Each row comes from the steps of one walk. Every step used is in the known rows, and no mark comes twice. Write the walk behind each row, first mark first.
Known rows
X/G/L/J: [ 168  260   31 -133  -64  187 -374   40 -199  -43  170  313   79 -149
  -49 -159   30  -13 -172  -36  -81   36  -98  -89  -55 -128  165  306
    6   41  193   28   93   96 -228  -49 -307   36   28  201  -14  -94
 -221   -8  -76 -341  301  -91   17 -139  -81 -174  609 -180    8  -55
   13 -290]
Q/S/T/M/X/L: [  87 -106  -18  307  -33  -51   27 -375  197    4  220   98  -46  -49
  113    0   65  -92  132   49   41  -92  -44  192  135   85  -38 -145
   61    4 -135  -21 -184  353   46   56  -88  -97 -197  -53  174    1
  -32   23  -95  268 -120  -17   62  193   98   27  239   78  -54 -367
  -45   68]
L/G/J/Q/S/X/T: [  87    2  -23   90   69    9   14  204  196  -51  -27  161   31  -22
   26  -64   25   -6 -120  186  -24  -46   14  -51  101   80 -104  -11
 -138  -43  190   82   25 -235 -182   48   33   21  -27  190   17   33
  228  -27   39   -6  404   -7   67 -135  -75  -71  448 -268  -24   83
  -55 -332]
M/G/X/L/J/Q/T/Y: [ 134   84  -51   47  -32  126 -228 -290   32   60  190   87   69 -168
   -4   97   36  -89  -46  -95 -187   25  -75  110 -139  -72  153  344
  -17  -43   78  -48 -292   17  -40  -66   74  -47 -101  -68  -46  -40
  -70  -15  -68 -100  111 -166   73  -61  -16  -71   83  -71  -10 -142
    5  197]
J/Q/T/S: [ -53 -238  -37   96  101   61   84    3  199  -46   43  -37  -34  119
  151  261   56  -48   69  111  -59  -55   70  307   21  119   95  145
   -9  -82 -230  114 -260  -91  -83   33 -173  -19  -67  -98 -152  116
  121   -6   43  222 -126  -70   22   21   78   48 -124  -28  100  474
  -27 -108]
Y/S/X/L/J/Q: [  98   -8  -44  -17  -34  120 -251 -133  124   23  116  -42   69  -84
   37 -140   52   -9  149   79   61  -58   15  296  142   75   71  226
  119 -131  102   12 -251  -24   27   63  -98  -84 -134  -25   32   32
  -27  -11 -118  133   82 -156  202  -69   79  -78  241   12   24   78
  -33  -57]
F/J/L/X: [ -45  217   69 -285  -16   75 -294  381 -131  -34 -158  714  -66  -10
 -143  -15  -93  138 -109  -81   40   41   -6 -106 -172 -123  -28  -47
   19  -37  203  102  284  -47   32  -91 -202   27   17   83  107   14
  246   35  144 -206  -39  -60   21 -233  -54  -48  380  -20   60   23
   17    1]
P/Y/F/R/G/X/L/J/Q/T: [  79  119   15 -101  -33   34  233   72   23  -15 -123  212   88 -118
  -76   92  -56  -86   32 -152   54   36  -64 -147  -70   -6  -84  281
  203   14  -87   15  395   92  -10   18  139   50  143 -205 -231  114
 -339    9  -20 -130  -84   67   56 -187   29  -50   91  225  -32  131
   87 -125]
Q/T/Y/F/R/J/X: [ -89  -23  -11  135   41  -31  276  131 -140   -2 -330   -6 -146   82
   43  182   19  -25   51 -135  141  -74   52 -152  -33   41 -119  -56
   76   51 -266   73  -32  209  234   26   33   -4  117  -86   27   34
  -12   10   35   67 -130  -17 -123 -104   77  142 -200  165   59 -124
  157 -125]
Y/Q/M/X/G/J: [ 127   34 -105  166 -102   35  -68 -212 -205   48   53 -168   44  -47
   86 -194   74 -123   84 -138  -45  -22   59  201   97   15   26   34
   44  107    2  -23   31  278  -76   18    9  -72   62  223  -48   19
 -248   -3 -201  138   95  -79   41    0  182   -4  120  -10  115 -244
    2  -79]
R/G/M/X: [  59  228   35 -157  -37   42   21   39  -19   -3  157  174  191 -111
 -137 -181    6   39  -56 -126 -244  283   10 -115 -241   72   13   18
 -172  -32   70   41  118 -306 -332  -14   -1  108   29   -3 -216   16
  -14  -69   54 -169   36   -2    3  -67  -67  -28  652 -173 -166    2
  175  -97]
G/M/X/L/J/Q/S/T: [ 137  -98  -17   11  -18  -11 -136 -195  272  -57  289  102  185  -51
 -127  -48   19  -29  -48   36 -235  110   47   97  -69   55   58  128
  -84 -112  119  -33  109 -241 -301   21 -352  -61 -338 -216 -145    8
  155  -31  -22   62  106    2  173   79 -133  -47  361   -9  -84  110
  -89 -155]
T/Y/S/P/F/J/X: [-138  -71   67  -10    3   21   31  277  223  132 -139 -435 -183  224
   67   82   -9   34   24 -137  189    8  -64   -8  -20   74  441   58
   18  -81 -144  -20   43   64  339  -12  115  -32   32  -29  -19  -36
  -28   24  -34  142 -174 -178  -54 -153  112  203 -412  193  115  -11
  135  466]
T/M/G/X/L/J/Q/S/P/Y: [  74   10  -19  164 -110   31 -152 -335  104   70  301   98   80 -161
   50   71   26 -134   22   78  -56  -19   -3  165    6  -16  253  315
   37   -4  -13  -10 -141  183  -53  -92  254  -56  -87 -154  -92   28
 -167  -14  -72  101  116  -60   94  -62   -8 -110   -1  -41  -45  -74
   26  434]
S/T/Y/P/J/X/M: [-118 -215   -9   12    9 -117  220  178  126   61 -159 -453  -97  255
   78   73  -49   44   95  -79   98   39   -5 -106   61   26  267  -57
  -52   27 -167  -94  -74   56   11   -7 -226  -42 -195 -139  105  -42
  274   68  -37  210 -251   65  -50   53   44  118 -393  149   68  -39
   48  147]
S/Q/M/G/L/X/T: [  77  -72  -61  161   20  -59  -41 -127 -221    7  136  218  -59 -107
   82  -95   29  -32    8   74 -127  -30  -14    0   88  -69 -142 -288
  -88   69   28  -72  -78  235 -154   -6 -118   18   37  265  128  -23
    1   27  -72  -17    3   78  -62  195   30  -61 -127  -42  -25 -221
 -100  -67]
P/Q/M/X/S/T/Y/F/R/G: [  18 -150   17  106  -21 -118  559 -330  108  -24  -92 -167  -31   12
  -50  -71   29  -92  235  -63   61  -10   67   98   72   45 -262 -118
   97  209 -270  -69  112  141  167  112  -14   56  158 -163   14   72
 -307   10  -30  106 -415  212  -55  206  147   91 -363  119  -82  -69
   32  -72]
T/S/P/Y/F/J/L/X: [ -88   63   86  -93  -48   33  -88  186   60   63  -47  -14  -95  140
   41  128  -88   18    7  -97  178   -1  -82  -53  -19  -27  221  147
  111   -4  -85   74  232  130  153  -37   98   12  125   85  -70  -16
    5   36   63   -7 -220   68  -30 -149   29  116 -415  177   21  101
  114  428]
X/S/M/G/J: [ -61   66  -29   74   50  101    9 -201 -268 -143  114  -73  -10 -178
   55  -68   67  -15  -29   86  -38  -60  -52  148   21    4 -243   -2
  -19    8  135  -25 -182   12  135  -33   31   24  -55   50   19  -75
 -108  -33   51 -126   45   -6  -68  131   39  -90  -37  -89  -65   43
 -109  -34]
J/L/X/S/Q: [ -93   -1   46 -122   70   72   23  280   23   22  -57  584 -101   60
  -19   42 -103  157 -130   27   -6   62   11 -202  -64  -92  -75  -82
  -49  -23  100   68   67  -69  -31   13 -374  114  -13  266  251  -64
  325   21   57 -109   14  130  -15   14  -25   28 -147  -35   23  134
  -10 -286]
Y/Q/S/T/M/G/X/L/J: [ 115 -105  -87  343  -85  -32  -35 -285  140  168  162 -138  -52   50
   83  -70   13 -137  128   15  -15 -117  -28   85  230   16  -57   42
  157  -16  -50  -59 -295  488  125    7  -14  -86  105   65  276  -20
 -192   45 -237  227  -48  -44   97   60  161   11  283   80   60 -313
  -37   36]
F/P/Y/Q/T/S: [ -52 -215   22  -77   -9   68  229  183  188  -19  -82 -305  -97   87
  208  104  -24  -92  123 -123  158  -87   26  218   53   59  181  180
  297 -139 -176  108  158  249  191   54  399  -41  272   98  -81  147
 -105   55  -69  203 -608   54  -19   61  182   95 -123  388  204  333
   68  -52]
M/X/S/P/J: [ -62  126  -48 -220  -59   47  -93  -69  -94  -48   28 -260   67  -23
   15    0  -45   52  -27  -95  -43   52  -43  168  -79   38  115  195
 -151    3    1  -58  168 -257  -35   27 -193   34 -239  -69 -177  -76
  -72  -48    6  -22  151  -37   38  132 -148  109 -226   38  -99  128
  -86   80]
F/R/G/M: [  37  258   50 -243   29    8  252  152 -231  -48 -126  104  -18 -110
 -238  -84  -17   54  -15   46 -143  204   -7 -169 -103   98 -116   38
   21   72  110  137  183 -138 -144  -69 -294  184  278  -47 -124  110
  -44  -38  108 -263  -26  -73  -51 -155  -55  -32  695 -117 -202  231
  122 -238]
P/F/J/X/T: [-136  215   38 -195   91  -57   22  501 -101 -116 -269  194   -2   66
  -90    8  -74  135  -76 -150  113   59   18 -127 -256   13    4 -261
 -114  -19  125  -72  422 -166   87    4  293   -1  -21 -147 -152   -6
   -4   30   93 -128   -3  -76   24 -163  -28   30   -8  171   98  144
  -96  165]
M/G/L/J/Q: [  72  207  -72 -170  -80  192 -460  -82 -262   -4  185  432  132 -264
  -34  -52   14  -18  -60  -49 -169   28  -58   62  -94  -89  110  311
  -84  -55  158   54 -132   -9 -115 -121 -211   -6   40  127 -108  -51
 -212  -23  -59 -293  180 -135   46 -153 -111 -192  448 -190  -48  130
  -67 -109]
M/S/X/L/J/Q: [  42 -102   -6 -119   35   71  -86 -266  113  -28   33   -5  143 -178
  -16  -19   91   19   34  118   67 -121  -65   94  139   24 -162  151
   97  -15  109   21 -283 -291   12  105  -62  -49 -209 -126   51  -23
   42  -54  -26    3  130  -86   76   86  -51  -66  -23  -15   -8  234
 -137 -266]
M/G/L/X/T/S/Q: [  81  163    6  123  -20   19 -179 -182 -152   28  188  363  -56 -126
   54  -48   -5   -3  -37   47 -146   24  -91   60 -103 -140   40  -12
 -113   32  174  -47 -227  128  -99  -60   -1   52  111  438   86  -64
   18   -8  -42 -234   39    6  -23  102  -12  -66   16 -130  -76  -78
  -65   56]
Q/M/G/J/L/X/S/T/Y/F: [ -20  -40  -48  249    0   38  -48 -188 -261  -33   42  -24  -31 -123
   62  -16   -5  -54  104  -83   64  -83  -35  -53   80  -97 -308 -309
  -29   62   -2 -108 -170  306  118  -23   97  -54  -18  218  171  -78
  -10   55   18  -69  -16  115  -68   60  141  -67 -503    1   53 -484
  -14  181]
Y/F/J/X/G/M: [ -39  449   61 -232  -33  -88 -197  233 -236 -155 -163  415  128    6
 -190  -76  -46  110  -94 -222   66  123   66 -211 -260  -85   73 -150
   46   67  169   -8  503 -106   10  -58  140  -34    6 -169 -177  -32
 -152   -6  104 -210 -128   27   44 -236  -53  -36  189   31   47   98
   75   95]
F/R/G/L/J/X/M/S: [  35  119  111 -206  -46  -66  132  105 -157   49 -119  179  -23 -102
 -300 -101  -21   77  -83  263   -1  105  -76 -354  -38  -52 -226  -79
   11   40  157   30   88 -157   72  -42 -193  127  265  -16  143   76
  -20  -71   70 -394  325   -2  -41 -103 -103 -136  662 -166 -170   98
   22 -520]
G/M/X/S/Q: [  41   28   20  -66   41  -58  106  -70   83 -128  146  -32  116  -12
  -48 -117    8   52 -121   22 -264  170   59   72 -183   54   14   42
 -143  -16  155  -50  139 -313 -218   20 -308   67 -176  -62 -203  -52
  109  -68   35  -21  -62   91   36  274 -123   55   41  -17 -126  272
  -58 -209]
X/G/M/S/Q/T/Y/F: [  72    4   67  161   79  -43  196 -150  141 -131    8 -286  -33   72
  -23    6   59  -42  -97  -44  -76  -13  -37  -76    8  -21  106  -58
   76  136  -35  -64   34   86  -61   52 -150   59   34   32  -38  -81
  -41    4   -3  -67 -312   55  -93  215   32   76 -241  -24   21   65
   53  -33]
Y/S/Q/M: [  20 -137  -27  136   32    5  -30   27   16   63   37 -267 -121   85
  137  -76   56  -67  106   94   36  -47  -15  208  232  136   68 -186
   78  -72 -125  -45 -147  368   67   28 -183  -24   39   63   92   31
  -72   42 -144  247 -236 -111   55   97  204   52  123   92   29  -62
   37   -8]
S/Q/M/G/J/X: [  18  -24 -106  -18  -31    1 -152  -66 -353   39   72  104  -46  -99
   27 -107   86  -81  -21  -24  -89  -15   -1 -112  130   -3  -44 -272
  -71   18    3  -16  -69  290   26  -45  -17  -65  103   74  112  -16
  -97   22 -125   29  150 -116  -15  -42  136  -44  175  -70   -3 -281
   19   46]
P/L/X/M/G: [ -26  285   28 -272  119   55 -132  134 -138  -13 -127  305   20   71
  -24  -25  -82  151    7   -3   14   73   49  -36  -64  -84  236 -136
  -31  -16  158  -46   96 -152 -255  -62  245   79 -114   95   17    7
  510   35   72 -115  134 -104  235  -43  -99  -63  225 -131 -136  -87
  -49  408]
Q/M/X/S/T/Y/P/F: [  -9 -181  -48  202    8  -92  198 -218  140  -42   17 -536   37   20
  171    9  -35  -20  176 -136   60  -34   -3  218   33   71 -115 -278
  -38   90 -181 -147  -37  107   59   87  144  -53 -282  -57  -68  -49
  -64   44  -27  271 -295  199  -75  341   82  105 -853  237   20 -280
  -81  145]
Q/M/S/X/T/Y/F/P/L/J: [ -76 -323   -7   56   81 -100   55  -82   53  -64 -172 -554   98   15
  110  -26   24   34  169  137  293 -227   -2  -49  265   26 -417 -456
  180   -2  -70 -146 -212  -89  252  141  406  -86 -156  -85  213  -35
   88   36   43  162 -110   86  -24  288   -5  -14 -470  190   84 -253
 -175   36]
J/Q/T/Y/P/F/R/G: [ -84 -164  -67   -8   42   25  342  132  250  -20 -195 -161 -112  129
   52  279  -53   -9  122 -120  -18  -24   51   77    6  109  114   81
   53    0 -334  130   34  -84   48   17   -9   49   93 -108 -187  147
  -29   35   46  161 -276   14 -140  -93   58  123 -378  100   64  347
   57   43]
R/G/L/J/Q/M: [  43  -36  -12 -118  -71  139 -228  122  -97   96  211  319  147 -149
  -70 -100   11   -7  -34   37  -83   70  -47 -227   22  -44 -177   46
  -61 -117  -60   80  -15 -144 -214  -29  -91   40  106   49    0   38
 -229  -31    2 -201  370   20  -54 -201  -40 -196  645 -201  -11  -76
   73 -385]
G/X/S/M: [  29  -35   47   96   45  -61  178   33   28  -36  110   80   75   12
   52  -50   16   53  -81  112  -89  122  -51   41 -172   47 -152   37
  -55  -22  161  -55 -188 -201 -166    2    6   52 -168  -50   21  -48
   14  -50   31   45  112  107  -17  110  -49  -19  -30   19  -37   96
  -40 -133]
R/J/X/S/P/Q/M/G/L: [-111  115   50 -122  -33    0  -54    4 -328   49   44  379  -52  -66
 -127   81   33   -6 -107   -5  -32   15  154 -113 -150 -121  -35  117
 -123  -88  -71  171   23  -11  -78  -36  225    0  254 -101  -80   65
  -50  -50   58 -145  292    9  -60 -191 -126  -36  -52 -119  -52  110
  190 -244]
F/J/Q/M/G/L: [  32   88  -21 -151  -45   30 -367  -55 -199 -115   85  418   30 -173
  -84   25   28   -3    1    2  -74  -51   34  239 -113 -104   -9   20
   30  -49   68  101  119  -60  -11 -117  -67  -76   16 -123 -175  109
 -153   -3  105 -101  -54 -113   -2  -98  -43 -164  190 -109   64  158
 -106   23]
T/Y/F/P/Q/S/X/L: [ -32  -62   10  -22  -33   33  157 -156  222  -39 -101  -25  -39  -34
  100   50   36  -10  182 -265  275 -118   28    8   28   21  127   95
  354    8 -203   46  160   50  373  101  398  -87   41  -47   37  -13
 -272   14  -76  168 -525  109  -69   22  102  149 -353  307   99  -29
   74  203]
F/J/Q/M/S/P/Y: [ -70 -129   50 -196   28  -15  -58   68   61  -84  -41  -43  -17  -14
  -28  173   34  -35   -9   53   40  -99   -5  210   20    7   71   96
   84  -55 -102  102  255 -116   29  -29   -4  -46  -11 -313 -275  152
  -35    1  135   61 -196 -100  -28  -41  -42  -14 -238   76   81  439
  -43   86]
Y/Q/T/S/X/G: [  94  -96  -82  287   -8   12  148 -200   55   53  -10 -395 -103  124
  196  -89   62  -82  213  -33   26 -140   51  262  193   58  -18   62
  165   96 -128   48 -367  366   94   96  -30  -19  263  265  128   27
 -121   30 -158  254 -234    3  -13  157  245  105 -128   25  146  -56
   23  -49]
Y/F/J/L/X/S/Q/T/M/G: [ -80  199  -38   54  -70  -61 -126  -11 -209 -153 -158  464  -80   -4
  -51   -8 -126   61   20 -125  135 -135   34  -92   -8 -173 -323 -333
  133   96  -10  -47  239  266  381  -46   83  -24   84   45  191  -71
 -138   56  108 -111 -312  211  -61   52   45  -20 -308  108   45 -254
  -86  201]
R/J/X/S/Q/M: [-136   33   32  -65   57  -36   28  206 -282   -2  -79  236  -82   56
  -67   72   26   11 -186   66    9    6  134 -188  -90  -33 -203 -129
  -88 -110  -90  124   17  -28    3   23  149   12   72 -183   26   38
  121  -34   57  -11  281  -64   -7 -123  -19   14   58  -42  -16   58
  141 -495]

Which walk is each row?
[ -82  -92    7  111   -4    7  186 -198  311  114  -67 -246 -121   49
  166  146   44  -62  192 -155   53  -71   16  159   78   83  345  137
  173   88 -255   43 -163  251  205  -22  177   10   55   -1  -17   11
  -53   44  -91  253 -640   38 -161   66  110  181 -339   95    2  110
  184  416]  T/Y/P/Q/S/M/G
[ -95 -106  -31   17   14    2 -100   57  -34   46   22  -98   22   35
   13  -30   -6  -16  -75  204   -4  -79   34 -172  140  -37 -210 -144
  -92  -33   23 -119 -222  106  222   11  -39   -2  -52 -136  256  -78
   77    3  -21  -34  271   -9   67   72   40  -71   96  -65   24  -51
  -44 -215]  L/J/X/S/Q/T/M/G
[  24 -120   18   15  -48   36  -19 -394  113  113  204 -343  -33   20
   63   76   78  -95  126    1   47  -20    8  264  119   65  270  248
   77   62 -191   34  -37   88   29   29   36  -61  -23  -93 -102   13
 -139  -19  -69  199 -106    2    6   73   60  113 -302   70  -47   -2
   48  390]  T/S/P/Q/M/X/L
[ -32  164   27 -177   63 -112  -77  124  334   62 -143 -261   79  226
   55   75 -148  138  -43  -15   -8   76   52  -30   19    9  295  -87
  -18   -2   97   -8  100 -242 -182  -33  220   37 -181   67  -72  -28
  433   42   78  111 -120   86   61  109 -190   82   60  -43 -128  -25
   -1  291]  Y/P/L/G/M/X/T/S
[ -25  -15 -110 -360  -36   97 -388  106 -145  107   69 -139   91  101
  -17   67  -50   27  -33  -26  -79   15  -15  -99  148   14  248  171
  -64 -114  -39   54  -14 -131 -195  -93  -43  -41  -51 -163  -69  -20
   68   38  -12   43  418 -192  102 -228 -218  -35  107  -73  -89  -93
  -37  509]  S/P/L/J/Q/M/G/X
[  73 -139   -9  136   92  -37   96   88  132  -56  -53  -48   87  -65
   20  -77   51  -17  -96  252   26  -73   10  -21  170   53 -248 -130
 -149   30  193   18  -83 -291 -200   64   76    3 -108  142   36   25
  244  -35   68   10  388   52   30  -21  -52 -121   99 -251   13   41
 -118 -382]  L/G/J/Q/M/S/X/T
[ -66 -204 -114  -34  -43   98  -78  -92  -48  -83   80  -14  -23   83
  106  121   47  -73  -42   62  -60 -136   59  113  143   -3   18  195
  -82 -136 -104   54  -29 -149  -26  -30  -18 -109 -114  -36  -98   62
   72  -27   35  113  546 -123    7  -60  -49  -17   59  -58   32   -4
  -98  194]  G/J/Q/T/M/X/S/P/L
[   1   61   -4  136  -47  -61  207   -6   17  -50 -154 -355 -125   95
  -14   20  -27  -29  -51  -52  -16   38  -12  184 -163  102   92  140
 -130   36  -66  -61  126  -39  175   51    7   27  -52   15 -184  -18
  -21  -35  -19   10   16 -150  -34   46  -88  182 -261  175 -119  -67
  -41   89]  M/X/T/Y/S/P/F/R/J
[ -34 -157    2  365  102  -43  213 -151  -18   61    8 -305  -83  -34
  202   49   86  -25   38   49  -25  -65   14  107  -26  -33    4   61
  -25   82  -64  -91 -273  112  106   26  -75   10   59  255    6  -52
  -71  -22  -56   20 -174  -10 -173  287   54   49 -394    9  129  -44
  -82 -115]  X/T/Y/Q/M/G/L
[  81   66   76  -53   33 -118   86  303  184   63 -102 -268   73  110
 -117  -57  -97   89 -176  169   24  139  -71 -175  -13   34  184   -1
 -171   55  207  -87  177 -329 -344  -28   15  109 -153  -37   16  -57
  301  -28   57  -49  250  140  101  -35 -219  -17   80 -173 -107   32
  -24  -24]  L/G/X/M/S/P/J
[  19   -2   75  217   31  -69  292  109  274  173   56 -116  -45  126
   45   20   18  -14  -50   15 -124  121  -78 -200 -151   56  -72   -6
  -47  -73  -94  -40 -198  -77  -37   62  241  108  235  136   69   25
  -52  -45  -35  -22   53  -37 -104   16   47  115  381  -73  -10 -108
  188 -128]  R/G/X/T/Y/Q/S
[-119  -42   44 -222   33  -14  -85  394    9   40 -121 -271  109  124
 -124  -19  -47   92 -129  136   90   61    1 -314   22   58   81  -65
 -155  -61   86 -131  187 -247    5   18   43   -1 -151 -257  -17  -78
  217  -23   10 -116  356   -2  102 -140 -149  -25   28   36   -5  236
  -42  -64]  L/J/X/M/S/P/F
[ 134  -54  -30  173  -39   41 -131 -290  -32  -80  195 -239   22  -30
   87 -124  116  -91  116  145   15  -76   13  267   91   36  -34   17
   57   51   57   45 -383   32  -35   48  128  -65   19  133    8   34
  -39  -11  -41  115  190  -82   58    3  171  -70  -57 -179   35  -65
  -10  100]  T/S/X/G/J/Q/M
[ -21   21 -112 -122   -7   56 -276  -28 -208   15   35    2  124 -131
  -85  117  -24  -10   98  -43   -5   25   36  175  -33  -33  150   60
  -46  -44   18  -69   32 -187 -298  -72  -32  -32 -272 -232 -138   73
  -66   29  -31   59  233 -157  181 -146   -9 -114  -48  -76   89   98
 -115  249]  P/J/Q/M/G/X/L
[   9  184   21    3  -55 -166 -127  156   43 -133 -151  251   27  108
 -167 -107 -128  101 -161  -56   57   34   20 -197 -122  -85 -176 -279
   27   80  145  -56  445  -78  261  -16 -105  -12   -9    9   64 -120
  -39   13  109 -126 -245  196   -7   49  -94   25   33   39  -36 -162
 -130  -18]  Y/F/J/L/G/M/X/T/S/Q
[-140  -82   19 -157   26   62  101  176 -112   30  -35   62  -75   66
   20   95   82  -29  -77   15  -18  -30   47 -187   39   -4    9  151
 -129 -117   -4   37   68  -69   -9    9   26  -45  154   -6  -30   50
   65  -41   15  -78  456  -40  -66 -171    1   51  144  -19   80  209
  132  -60]  G/J/X/S/P/Q/T
[  26  -86  -69  303  -12  -92   63 -219  -96  145   99 -536  -35   73
  149    2   34  -80  133   41  -75  -15   39  215   89   53   28    7
    2   70  -65  -56 -307  253   -8   -7  117  -33  187  171  -17    6
 -143    3 -120  198 -117    0  -48  145   98   73 -375   24   76  -70
  -16  219]  Y/Q/M/G/X/T/S/P
[  23   23   -1  151  -74 -126  224  -77 -252  -54 -118  116 -131   41
  -96  -47  -10  -12    2  -88   60   30  -14 -195  -95  -87  -55  -45
   -1   98  -79    7  -38  233  199  -44 -176  -41  127  -23  123  -58
  -75   11  -16 -105 -133   71  -85  -49    3   -3 -204   79  -79 -286
   18 -132]  S/T/Y/F/R/J/X/M/G/L
[   3 -131   50    8   21 -101  -21  165   86   56  -82 -174   15   14
  -83   25  -63   59  -38   45  137  -29  -80 -141   88   16 -146 -364
  -40   44   36  -20  115  -16  -29   -1  128  -10  -23  -42   97  -27
   43   39   87   51   15  141  -79   10  -86   -4 -384   39   36 -235
  -59  163]  Q/M/S/P/F/J/L/G/X
[  12  -53  107  158   61  -99  137  227  250   75  -76  392   35   28
  -52   -2  -70  128 -217  219   46  100   -9 -234  -94  -41  -84 -128
 -135   81  221    9 -142 -148  -85  -12 -172   84  -86  186  295  -93
  319  -15   88  -50   99  164  -25   48 -120  -73  119 -197    7 -126
  -52 -305]  J/L/G/X/T/M/S
[  58   69   63 -152   17   70  -23  -77   60   28  153  -61  192 -179
 -186 -178   41   37  -32   47 -103   97  -61 -257   14   16 -247    1
   -5  -66  139    6  -92 -336 -185   47   60   78   37  -87   10  -18
   20  -62   61 -231  168   14   -1   -9  -73 -106  568 -160 -127  -17
  100 -218]  R/G/M/S/X/L/J
[-109  -46  103 -177   -8  -26   55  222  241   -4 -196  322 -200  187
  -82   93 -128   98  -16  -87   79  -56   15  -66  -51 -166  -22    9
  110   -2   11   50  211   35  227  -32 -197   27   82   14  203   18
  267   78  136  -58 -396  143  -95  -12   -4   84 -247  119   88  112
   44   62]  F/J/L/X/S/T/Y/P/Q
